Below are the code and all the weights of a small trained network. Each question names an input and a class and asks about switching units off, where a switched-off unit gives its printed mean instead of its output.

import numpy as np


def w(rows, s, z=0):
    codes = np.array(rows[::2]) - 128.0
    scale = np.full(codes.shape[1], s)
    scale[-1] = z or s
    return codes * scale


def f(y):
    return y / 2 * (1 + np.tanh(0.7978845608 * (y + 0.044715 * y**3)))


def log_softmax(a):
    a = a - a.max(-1, keepdims=True)
    return a - np.log(np.exp(a).sum(-1, keepdims=True))


def net(x, mask):
    res = np.array(x, float).reshape(1, 5) / 4 @ E
    y = f(res @ A[0][:, :-1].T + A[0][:, -1])
    res = res + np.where(mask, y, B[0][:, -1]) @ B[0][:, :-1]
    return log_softmax(res[-1] @ U[:, :-1].T + U[:, -1])


A, B = {}, {}
E = w([
[136,121,232,176,75,170,67],'x0',
[130,128,127,127,128,130,129],'x1',
[27,174,141,107,148,148,60],'x2',
[41,97,80,223,113,185,181],'x3',
[78,96,115,111,2,82,109],'x4',
],0.0088)
A[0] = w([
[132,132,131,119,114,121,141,244],'N0',
[168,119,115,88,91,57,72,119],'N1',
[166,102,251,181,72,188,102,102],'N2',
[54,179,122,103,160,127,92,80],'N3',
[55,88,122,207,139,145,123,104],'N4',
[158,158,156,130,225,201,146,99],'N5',
[195,89,137,163,114,112,182,90],'N6',
[108,127,129,162,140,195,199,118],'N7',
[63,125,150,99,145,159,83,172],'N8',
[176,116,118,167,120,82,176,101],'N9',
[116,138,67,190,92,149,126,101],'N10',
[133,162,42,120,158,72,151,76],'N11',
[148,168,163,69,120,123,123,98],'N12',
[179,146,177,79,192,101,100,137],'N13',
[88,104,153,90,49,104,128,153],'N14',
[105,120,49,74,137,80,157,118],'N15',
[200,62,123,136,98,138,177,119],'N16',
[108,107,128,156,145,113,125,83],'N17',
[179,147,138,83,140,69,51,83],'N18',
],0.012,0.011)
B[0] = w([
[255,176,80,234,141,49,146,254],'N0',
[144,43,79,156,127,161,145,197],'N1',
[44,211,151,87,219,191,209,247],'N2',
[91,157,201,75,93,28,23,182],'N3',
[99,94,80,146,161,153,60,214],'N4',
[227,43,252,155,19,132,147,242],'N5',
[46,119,124,64,144,47,39,177],'N6',
[111,82,41,157,119,136,67,209],'N7',
[140,170,131,129,148,56,90,230],'N8',
[62,149,145,70,157,104,90,168],'N9',
[106,72,88,124,107,183,115,174],'N10',
[74,115,170,95,184,156,207,189],'N11',
[43,61,43,135,151,154,65,164],'N12',
[122,78,75,188,138,150,99,226],'N13',
[158,89,230,211,109,135,156,226],'N14',
[120,174,222,133,173,230,176,215],'N15',
[115,112,173,85,153,15,60,196],'N16',
[74,69,159,117,111,167,106,120],'N17',
[99,93,86,106,167,207,83,196],'N18',
],0.0085,0.0088)
U = w([
[102,68,16,140,145,186,85,85],'0',
[88,175,164,37,135,17,48,100],'1',
[81,207,175,67,213,225,224,89],'2',
[167,169,95,204,179,96,140,255],'3',
[162,67,205,154,34,154,149,142],'4',
[215,255,32,143,67,111,156,127],'5',
],0.009,0.0084)

Each question gives the input, the list of numbers given to net, and the class t.
The units are the neurons (one row each of A and B). Each row of codes is followed by its name. A weight is (code - 128) times the scale printed after its matrix; where a second scale follows, it is the last column's (A, B and U).
mask holds one flag per neuron, in row order. A switched-off neuron (its flag False) gives its mean, the last column of its row in B, instead of its output. The means were averaged over made-up inputs and are rounded, as every weight is.
A unit's drop is (log p(t) with every unit on - log p(t) with that unit switched off) / (log p(t) with every unit on - log p(t) with every unit switched off).
The circuit of an input: a set's keep is (log p(t) with only the set's units on - log p(t) with every unit switched off) / (log p(t) with every unit on - log p(t) with every unit switched off). Starting from the 12 units with the biggest drops (on a tie, the unit counted first), units are removed one at a time, each time the one whose removal leaves the highest keep (on an exact tie, the one counted first), for as long as the keep stays at least 0.8.
circuit, biggest first: the units of the circuit, biggest drop first
unit that matters most: the unit with the biggest drop
top k neurons: the k neurons with the biggest drops, biggest first
drop of u: that unit's drop, to one decimal
input [6,0,1,5,-1], class 2: unit that matters most -> N2
input [3,2,1,-4,3], class 0: circuit, biggest first -> [N5, N1]
input [0,-2,-8,6,6], class 1: circuit, biggest first -> [N16, N6]
input [-5,-1,6,2,7], class 4: top 2 neurons -> [N14, N2]
input [7,-5,-1,-2,-8], class 4: top 2 neurons -> [N5, N13]
input [-6,-1,0,3,2], class 2: top 2 neurons -> [N15, N11]
input [-7,-3,-7,-1,-3], class 1: top 4 neurons -> [N16, N6, N2, N9]
input [-4,3,3,3,7], class 4: top 2 neurons -> [N14, N2]
input [-4,-1,1,-7,7], class 0: top 2 neurons -> [N18, N5]
input [-1,-6,-6,-2,5], class 1: top 4 neurons -> [N16, N6, N5, N9]
input [-5,1,-4,6,1], class 0: circuit, biggest first -> [N7, N10]
input [-5,-7,-7,-2,-4], class 1: circuit, biggest first -> [N6, N16]
input [2,-3,1,-5,3], class 0: circuit, biggest first -> [N18, N1]
input [-7,6,-2,-1,-5], class 2: top 2 neurons -> [N11, N15]
input [-6,-5,-6,2,6], class 1: circuit, biggest first -> [N16]
input [-1,4,1,2,-5], class 4: top 2 neurons -> [N5, N2]
input [6,-1,7,8,7], class 0: top 2 neurons -> [N4, N10]
input [4,5,-2,-2,5], class 3: top 2 neurons -> [N5, N2]
input [5,0,7,0,-5], class 1: top 2 neurons -> [N3, N8]
input [-8,-4,-5,-7,-3], class 2: unit that matters most -> N15
input [-1,-2,7,8,-6], class 0: top 2 neurons -> [N4, N7]
input [-7,6,-5,4,0], class 2: drop of N11 -> 0.3
input [5,0,-8,7,-2], class 1: drop of N9 -> 0.1
input [-5,-4,4,-6,1], class 0: drop of N12 -> 0.1
input [-2,-2,4,1,-6], class 4: drop of N18 -> 0.0
